Below are the code and all the weights of a small trained network. Each question names an input and a class and asks about switching units off, where a switched-off unit gives its printed mean instead of its output.

import numpy as np


def w(rows, s, z=0):
    codes = np.array(rows[::2]) - 128.0
    scale = np.full(codes.shape[1], s)
    scale[-1] = z or s
    return codes * scale


def f(y):
    return y / 2 * (1 + np.tanh(0.7978845608 * (y + 0.044715 * y**3)))


def log_softmax(a):
    a = a - a.max(-1, keepdims=True)
    return a - np.log(np.exp(a).sum(-1, keepdims=True))


def net(x, mask):
    res = np.array(x, float).reshape(1, 5) / 4 @ E
    y = f(res @ A[0][:, :-1].T + A[0][:, -1])
    res = res + np.where(mask, y, B[0][:, -1]) @ B[0][:, :-1]
    return log_softmax(res[-1] @ U[:, :-1].T + U[:, -1])


A, B = {}, {}
E = w([
[142,130,125,105,89,103,176],'x0',
[103,180,213,216,3,164,54],'x1',
[99,50,64,79,49,225,157],'x2',
[2,183,139,239,196,179,177],'x3',
[253,176,133,111,142,251,184],'x4',
],0.0082)
A[0] = w([
[102,47,99,93,78,218,120,84],'N0',
[157,105,166,164,165,135,124,16],'N1',
[153,145,159,152,45,122,64,109],'N2',
[230,231,196,142,182,5,111,96],'N3',
[196,88,155,113,108,121,99,79],'N4',
[158,86,95,62,173,107,179,58],'N5',
[93,93,144,128,138,107,100,53],'N6',
[29,64,121,81,128,33,70,35],'N7',
[187,69,77,84,234,91,103,133],'N8',
[250,81,132,58,87,72,24,3],'N9',
[161,166,176,145,27,139,74,62],'N10',
[103,125,179,149,122,151,81,101],'N11',
[118,78,111,111,97,210,168,132],'N12',
[90,41,68,87,66,173,105,123],'N13',
[219,136,172,86,152,196,126,60],'N14',
[169,150,90,186,98,139,37,189],'N15',
[74,123,86,129,233,138,208,166],'N16',
[103,162,193,153,77,158,127,82],'N17',
[105,85,101,121,96,82,125,117],'N18',
[180,81,114,60,155,102,43,78],'N19',
[65,159,129,152,139,146,204,153],'N20',
[191,206,118,119,175,212,163,71],'N21',
],0.011,0.0027)
B[0] = w([
[84,128,144,96,174,118,59,218],'N0',
[137,144,135,112,116,96,106,131],'N1',
[125,89,108,74,121,141,168,195],'N2',
[87,96,124,91,191,150,1,243],'N3',
[118,139,142,179,129,133,134,177],'N4',
[104,94,134,82,121,149,150,216],'N5',
[161,118,130,147,118,101,123,149],'N6',
[243,95,81,177,135,116,147,231],'N7',
[105,95,125,58,85,153,169,243],'N8',
[101,232,159,192,117,118,160,252],'N9',
[112,94,117,74,113,139,176,208],'N10',
[145,159,127,98,123,137,156,163],'N11',
[137,122,131,127,155,112,76,207],'N12',
[117,125,134,111,162,139,51,218],'N13',
[183,90,84,178,136,110,146,208],'N14',
[111,110,141,99,102,134,153,175],'N15',
[100,167,167,94,75,142,158,241],'N16',
[123,141,151,93,98,128,170,188],'N17',
[131,118,114,166,151,132,142,167],'N18',
[100,163,155,145,99,137,158,207],'N19',
[100,170,138,179,127,137,142,201],'N20',
[194,108,99,181,121,76,135,217],'N21',
],0.019,0.012)
U = w([
[125,55,155,37,87,172,211,77],'0',
[116,82,151,114,201,144,9,123],'1',
[100,204,200,215,123,152,176,253],'2',
[255,35,45,186,145,101,156,42],'3',
],0.0094,0.0028)

Each question gives the input, the list of numbers given to net, and the class t.
The units are the neurons (one row each of A and B). Each row of codes is followed by its name. A weight is (code - 128) times the scale printed after its matrix; where a second scale follows, it is the last column's (A, B and U).
mask holds one flag per neuron, in row order. A switched-off neuron (its flag False) gives its mean, the last column of its row in B, instead of its output. The means were averaged over made-up inputs and are rounded, as every weight is.
A unit's drop is (log p(t) with every unit on - log p(t) with that unit switched off) / (log p(t) with every unit on - log p(t) with every unit switched off).
The circuit of an input: a set's keep is (log p(t) with only the set's units on - log p(t) with every unit switched off) / (log p(t) with every unit on - log p(t) with every unit switched off). Starting from the 12 units with the biggest drops (on a tie, the unit counted first), units are removed one at a time, each time the one whose removal leaves the highest keep (on an exact tie, the one counted first), for as long as the keep stays at least 0.8.
units of the circuit, in order: the units of the circuit, biggest drop first
most important unit: the unit with the biggest drop
k most important neurons: the k neurons with the biggest drops, biggest first
drop of u: that unit's drop, to one decimal
input [4,-1,0,4,6], class 3: most important unit : N21
input [4,-4,2,5,5], class 2: 4 most important neurons : N16; N7; N20; N8
input [0,-6,6,-8,8], class 2: 2 most important neurons : N9; N19
input [-5,-1,3,4,4], class 2: 2 most important neurons : N3; N7
input [-7,1,2,4,5], class 3: 2 most important neurons : N9; N21
input [-1,5,1,5,5], class 0: 4 most important neurons : N9; N7; N17; N10
input [1,1,-4,-3,-5], class 3: 3 most important neurons : N7; N0; N13
input [0,-7,1,5,8], class 3: 2 most important neurons : N21; N14
input [1,-6,-6,6,-4], class 0: 3 most important neurons : N16; N9; N8
input [-8,-5,6,4,6], class 1: 3 most important neurons : N0; N7; N12
input [0,3,-8,7,5], class 1: 2 most important neurons : N3; N9
input [-8,-4,0,-7,-5], class 2: 2 most important neurons : N9; N19
input [-1,8,8,7,-2], class 0: 3 most important neurons : N17; N3; N10
input [4,-2,-4,-2,-1], class 1: units of the circuit, in order : N3
input [8,7,-7,-5,-5], class 0: 2 most important neurons : N10; N2
input [8,2,-3,-3,4], class 3: 4 most important neurons : N0; N14; N13; N16
input [0,-4,-6,7,8], class 3: 3 most important neurons : N21; N9; N14
input [7,5,0,-6,-6], class 2: drop of N14 : 0.7
input [-1,3,-7,0,3], class 1: drop of N3 : 1.1
input [-2,4,-6,-3,0], class 1: drop of N8 : 0.1
input [-5,-1,-2,-5,-7], class 3: units of the circuit, in order : N7
input [-2,-5,0,2,-8], class 3: drop of N7 : 2.0
